[ 7.0  5.9  0.5  4.3  0.3 -0.5  0.6]  z_636
[-56.3  39.2  -3.3 -54.1   0.5 -83.2 -22.6]  z_283
[-37.6   6.4  -5.6 -83.0   0.8  -3.6  -6.5]  z_379
[-32.3 -19.3  -4.5   6.0  -0.9 -52.8  -5.9]  z_842
[ -1.2  -7.2  -0.6 -10.6  -0.1  15.5   2.1]  z_972
shift -1: [0.5] => [0.4]
shift -1: [0.3] => [0.2]
shift +1: [-1.2] => [-1.1]
shift +1: [-0.5] => [-0.4]
shift -1: [-0.1 15.5] => [-0.2 15.4]
shift +1: [6.0] => [6.1]

[ -8.0  -0.4  10.6 -19.9 -22.3  -9.4   3.1 -32.8  10.0   3.8  -3.8  12.7
  28.4  17.3  14.1   9.5 -13.3 -14.9  12.1   0.9   6.4 -18.1  22.4 -13.4
  -5.3 -21.5   6.2   0.7]  z_636
[ 18.3  16.4 -60.8 -12.8  -6.3  -0.2   0.0  -2.4  23.2  14.8   0.0 -29.3
 -23.1  -1.1  -7.4  10.0   1.5  14.0   2.1 -16.6   7.0 -26.4   7.0   4.3
  11.8 -41.4  -2.4 -11.3]  z_184
[ 31.9   2.9  64.4 -12.6 -13.2  -2.4   1.6 -30.3  26.9  14.3   8.8   6.7
  13.1  -7.0 -19.5  -1.0  -9.1   5.9   2.4  19.6 -11.7  -7.2   5.6  -1.4
  -5.4 -13.7  -6.7  30.4]  z_972
[ 13.5  -1.9  29.4  -0.4  -8.2   2.3  11.2  22.0 -31.2  32.0   6.4  22.0
  25.4  -8.1 -10.0  24.8  -2.3  14.9 -21.9   1.2   8.9  16.6  30.3  -6.2
 -18.2 -34.8   3.2   8.7]  z_842
[ 23.0   0.6 -28.5  -8.8   1.2  -4.9   7.8  14.4 -20.7   6.6   4.6 -13.6
  21.0  25.9  -1.0 -14.1 -10.5  -5.9   1.2  22.4  15.0  16.9 -14.5   7.0
  -5.0  20.5  -5.4  -2.9]  z_460
[  0.8 -16.1 -45.0  -9.3   2.0  -7.8 -12.7   8.8   3.8 -12.5 -10.5 -18.5
  -1.5  16.6   2.6  -0.7  -2.5   4.8  -6.1  29.5  10.8 -13.1  22.2   4.3
   5.8 -31.6   3.6  12.9]  z_8
[  3.3  20.5 -30.3  14.6   2.5   3.0 -14.7 -37.4  18.3  12.7 -11.7  22.1
  27.1  -5.6 -17.8  -2.0 -13.2  21.6   2.1  -8.3  10.2  37.8  32.2  -0.3
 -14.5   7.3  -6.0 -25.4]  z_729
[  0.7  -1.7 -33.2  19.0  -0.2  -2.1   1.4 -17.0  -0.1  17.0  -0.8 -36.4
 -27.1 -12.1   6.7   1.3  -0.9 -17.8  -5.6  -5.7   2.1   4.5  23.9  -4.3
   4.5  -2.1  -2.1 -16.4]  z_866
[ -9.7 -14.3  65.5  -3.2   6.6  -0.9   4.5   7.5  -5.7   5.9  12.6   5.1
 -12.7  24.1  -1.8  -8.0  -7.4   7.9   8.8   6.2  14.2  34.2 -28.3   9.3
 -42.0 -12.4   3.2  -8.4]  z_283
[  3.3  20.5 -30.3  14.6   2.5   3.0 -14.7 -37.4  18.3  12.7 -11.7  22.1
  27.1  -5.6 -17.8  -2.0 -13.2  21.6  -6.6  -6.0   0.9 -11.6  -9.7  -7.2
  18.1  13.0  -2.4 -26.5]  z_767
[ 23.0   0.6 -28.5  -8.8   1.2  -4.9   7.8  14.4 -20.7   6.6   4.6 -13.6
  21.0  25.9  -1.0 -14.1  -2.5  -5.9   1.2  22.4  15.0  16.9  22.2   7.0
  -5.0  20.5  -5.4  -2.9]  z_480
shift +1: [-17.8  -2.0 -13.2  21.6] => [-17.7  -1.9 -13.1  21.7]
shift -1: [2.4] => [2.3]
shift -1: [21.0] => [20.9]
shift +1: [21.0 25.9] => [21.1 26.0]
shift +1: [-32.8] => [-32.7]
shift -1: [-13.3] => [-13.4]

[ 3.8  5.2  1.6 -6.9  2.6  1.7  1.4 -6.8 -5.2] : z_866
[ 37.9 -39.1 -49.1 -40.7  47.9  -5.6 -17.5  -6.5 -15.1] : z_480
[ 11.9   8.6  11.1 -21.8 -20.9  42.3  23.8  -8.7  26.3] : z_460
[ 43.0 -35.0 -16.3 -42.2  10.1  41.1  60.3 -28.9 -15.4] : z_283
[ 4.3  0.9 -1.3 -8.5 -0.9  0.9 -3.0 -2.3 -1.5] : z_379
[-10.9  10.5  15.2  -8.8   9.0  -6.6  -3.4 -13.1 -15.0] : z_8
[ 10.0   5.2   8.7 -11.4 -11.8  34.7  21.2 -12.0  15.0] : z_972
[-0.1 -5.1  1.6 10.3 -2.3 -5.5  1.8  1.2  6.3] : z_729
[ 27.5 -39.1   5.2 -62.0   4.9  19.4  69.0 -36.4 -35.1] : z_842
[ 22.3  12.9   4.6  -9.6 -22.4  47.2  22.3  -5.0  31.8] : z_184
[11.0 -3.3  8.8 -7.8  3.3  9.6  7.8 -5.3 -2.6] : z_636
shift +1: [-3.3  8.8 -7.8  3.3] => [-3.2  8.9 -7.7  3.4]
shift -1: [-5.1  1.6 10.3 -2.3] => [-5.2  1.5 10.2 -2.4]
shift +1: [-8.5] => [-8.4]

[-0.2 -3.1 -0.6  0.3 -0.5  2.7 -1.5  4.3  1.3  3.8  1.3  4.1  3.1  2.6
  2.0  0.2  4.1  1.6  0.2  3.7] : z_767
[-14.7  -2.5 -17.6  61.4  36.8  50.5   7.0  16.9  23.7 -55.0 -51.8 -25.9
  -8.2 -64.9  47.8  41.5 -69.8  52.5 -64.6 -42.8] : z_636
[ -6.1  -1.3  -3.1   4.6  -3.0  -0.9  -2.9  -1.3  -4.6 -10.5  -8.0  -6.6
  -6.8  -9.0  -0.2  -5.7 -11.2   1.3  -6.8  -2.2] : z_480
[-18.0 -21.2 -21.3 -24.1 -20.5 -22.3 -19.6 -21.3 -19.4 -16.6 -17.6 -18.9
 -19.3 -17.8 -21.8 -19.6 -16.5 -22.9 -19.0 -20.4] : z_283
[-18.0 -21.2 -21.3 -24.1 -20.5 -22.3 -19.6 -21.3 -25.0 -16.6 -17.6 -18.9
 -19.3 -17.8 -21.8 -19.6 -16.5 -22.9 -19.0 -20.4] : z_184
shift +1: [36.8 50.5] => [36.9 50.6]
shift -1: [-21.3 -24.1 -20.5] => [-21.4 -24.2 -20.6]
shift +1: [-16.6] => [-16.5]
shift +1: [-17.8 -21.8] => [-17.7 -21.7]

